Here is a tiny trained network, its code and every weight. The questions are about switching its units off for an input and a class, where a switched-off unit gives its printed mean instead of its output.

import numpy as np


def w(rows, s, z=0):
    codes = np.array(rows[::2]) - 128.0
    scale = np.full(codes.shape[1], s)
    scale[-1] = z or s
    return codes * scale


def norm(h):
    return h / np.sqrt((h * h).mean(-1, keepdims=True) + 1e-5)


def f(y):
    return y / 2 * (1 + np.tanh(0.7978845608 * (y + 0.044715 * y**3)))


def log_softmax(a):
    a = a - a.max(-1, keepdims=True)
    return a - np.log(np.exp(a).sum(-1, keepdims=True))


def net(x, mask):
    res = np.array(x, float).reshape(1, 7) / 4 @ E
    u = 0
    for l in range(3):
        y = f(norm(res) @ A[l][:, :-1].T + A[l][:, -1])
        res = res + np.where(mask[u : u + 5], y, B[l][:, -1]) @ B[l][:, :-1]
        u += 5
    return log_softmax(norm(res)[-1] @ U[:, :-1].T + U[:, -1])


A, B = {}, {}
E = w([
[77,120,9,66,127],'x0',
[203,88,78,134,146],'x1',
[118,254,112,187,96],'x2',
[148,191,118,112,211],'x3',
[202,109,243,31,133],'x4',
[90,58,172,192,167],'x5',
[132,39,103,131,141],'x6',
],0.0067)
A[0] = w([
[251,138,132,145,125,197],'0.n0',
[89,51,171,11,103,50],'0.n1',
[131,78,153,37,162,110],'0.n2',
[185,108,223,211,187,2],'0.n3',
[59,156,150,166,2,61],'0.n4',
],0.013,0.0043)
B[0] = w([
[145,151,130,67,168,236],'0.n0',
[80,6,89,74,93,254],'0.n1',
[84,113,118,86,45,233],'0.n2',
[99,101,244,130,98,226],'0.n3',
[242,147,107,208,63,237],'0.n4',
],0.017,0.0054)
A[1] = w([
[138,77,252,172,199,37],'1.n0',
[206,77,107,47,152,3],'1.n1',
[87,94,86,188,224,91],'1.n2',
[138,114,94,157,53,83],'1.n3',
[121,180,163,177,117,106],'1.n4',
],0.015,0.0029)
B[1] = w([
[39,132,201,89,72,253],'1.n0',
[185,168,94,61,193,218],'1.n1',
[61,158,27,213,153,162],'1.n2',
[189,99,151,228,199,244],'1.n3',
[105,141,95,10,86,199],'1.n4',
],0.013,0.0052)
A[2] = w([
[75,142,251,134,116,76],'2.n0',
[74,136,177,171,90,180],'2.n1',
[72,70,89,138,154,251],'2.n2',
[124,229,113,126,94,24],'2.n3',
[167,57,81,110,27,139],'2.n4',
],0.017,0.0027)
B[2] = w([
[118,190,62,107,5,227],'2.n0',
[192,93,117,161,64,186],'2.n1',
[40,145,88,135,153,203],'2.n2',
[82,149,237,187,160,174],'2.n3',
[147,14,174,102,214,255],'2.n4',
],0.018,0.0094)
U = w([
[78,7,119,43,182,187],'0',
[172,207,133,16,197,14],'1',
[110,225,222,179,174,5],'2',
[122,121,176,88,15,249],'3',
[53,148,53,198,195,151],'4',
[238,115,147,227,142,101],'5',
],0.013,0.0029)

Each question gives the input, the list of numbers given to net, and the class t.
The units are the neurons (one row each of A and B). Each row of codes is followed by its name. A weight is (code - 128) times the scale printed after its matrix; where a second scale follows, it is the last column's (A, B and U).
mask holds one flag per neuron, layer by layer. A switched-off neuron (its flag False) gives its mean, the last column of its row in B, instead of its output. The means were averaged over made-up inputs and are rounded, as every weight is.
A unit's drop is (log p(t) with every unit on - log p(t) with that unit switched off) / (log p(t) with every unit on - log p(t) with every unit switched off).
The circuit of an input: a set's keep is (log p(t) with only the set's units on - log p(t) with every unit switched off) / (log p(t) with every unit on - log p(t) with every unit switched off). Starting from the 12 units with the biggest drops (on a tie, the unit counted first), units are removed one at a time, each time the one whose removal leaves the highest keep (on an exact tie, the one counted first), for as long as the keep stays at least 0.8.
circuit, biggest first: the units of the circuit, biggest drop first
unit that matters most: the unit with the biggest drop
k most important neurons: the k neurons with the biggest drops, biggest first
k most important neurons of layer l: the k neurons of layer l with the biggest drops, biggest first
drop when u is switched off: that unit's drop, to one decimal
input [3,6,4,0,-2,-7,-1], class 2: circuit, biggest first => (0.n1 2.n3)
input [-4,0,-4,-4,-8,4,2], class 4: unit that matters most => 1.n2
input [-4,-6,-5,-6,-6,0,5], class 5: circuit, biggest first => (0.n4 1.n3)
input [8,4,1,6,7,-5,-3], class 1: 2 most important neurons => (1.n1 2.n4)
input [-2,1,1,0,-7,2,-1], class 4: circuit, biggest first => (0.n2 1.n2)
input [-4,5,4,-8,4,-5,-7], class 5: 3 most important neurons => (0.n4 1.n0 2.n2)
input [-2,3,-7,0,-5,6,2], class 3: 2 most important neurons => (1.n0 0.n1)
input [5,-7,-4,-2,-7,-1,1], class 4: 2 most important neurons => (0.n3 0.n2)
input [-6,-4,-6,-8,2,-4,-5], class 0: 2 most important neurons => (0.n1 2.n4)
input [4,4,6,2,-5,1,-2], class 4: 3 most important neurons of layer 0 => (0.n3 0.n4 0.n0)
input [8,-4,1,8,-2,6,-7], class 4: 2 most important neurons => (1.n2 0.n4)
input [-1,2,0,7,-4,-8,-1], class 1: 2 most important neurons of layer 1 => (1.n0 1.n1)
input [3,5,-5,4,-3,-5,-3], class 1: 2 most important neurons => (0.n1 2.n4)
input [-1,-6,-3,-7,-6,6,7], class 5: 2 most important neurons => (0.n4 1.n3)
input [6,-6,5,0,4,-8,-7], class 2: unit that matters most => 2.n3
input [-1,8,7,-6,-1,-7,7], class 1: 2 most important neurons => (0.n0 1.n1)
input [8,-4,3,4,3,-2,-4], class 2: 2 most important neurons => (0.n1 2.n3)
input [5,-1,8,0,6,0,-2], class 2: 2 most important neurons => (0.n1 2.n3)
input [-3,2,6,-1,6,-3,1], class 1: 3 most important neurons => (0.n0 1.n1 2.n1)
input [-3,-2,1,-3,-7,6,-1], class 5: drop when 0.n4 is switched off => 0.3
input [-4,-1,1,-4,-6,5,1], class 5: drop when 1.n3 is switched off => 0.1
input [8,-6,7,-2,8,-5,-5], class 2: drop when 1.n1 is switched off => 0.0
input [-3,3,-4,5,-4,0,-1], class 3: most important neuron of layer 0 => (0.n3)
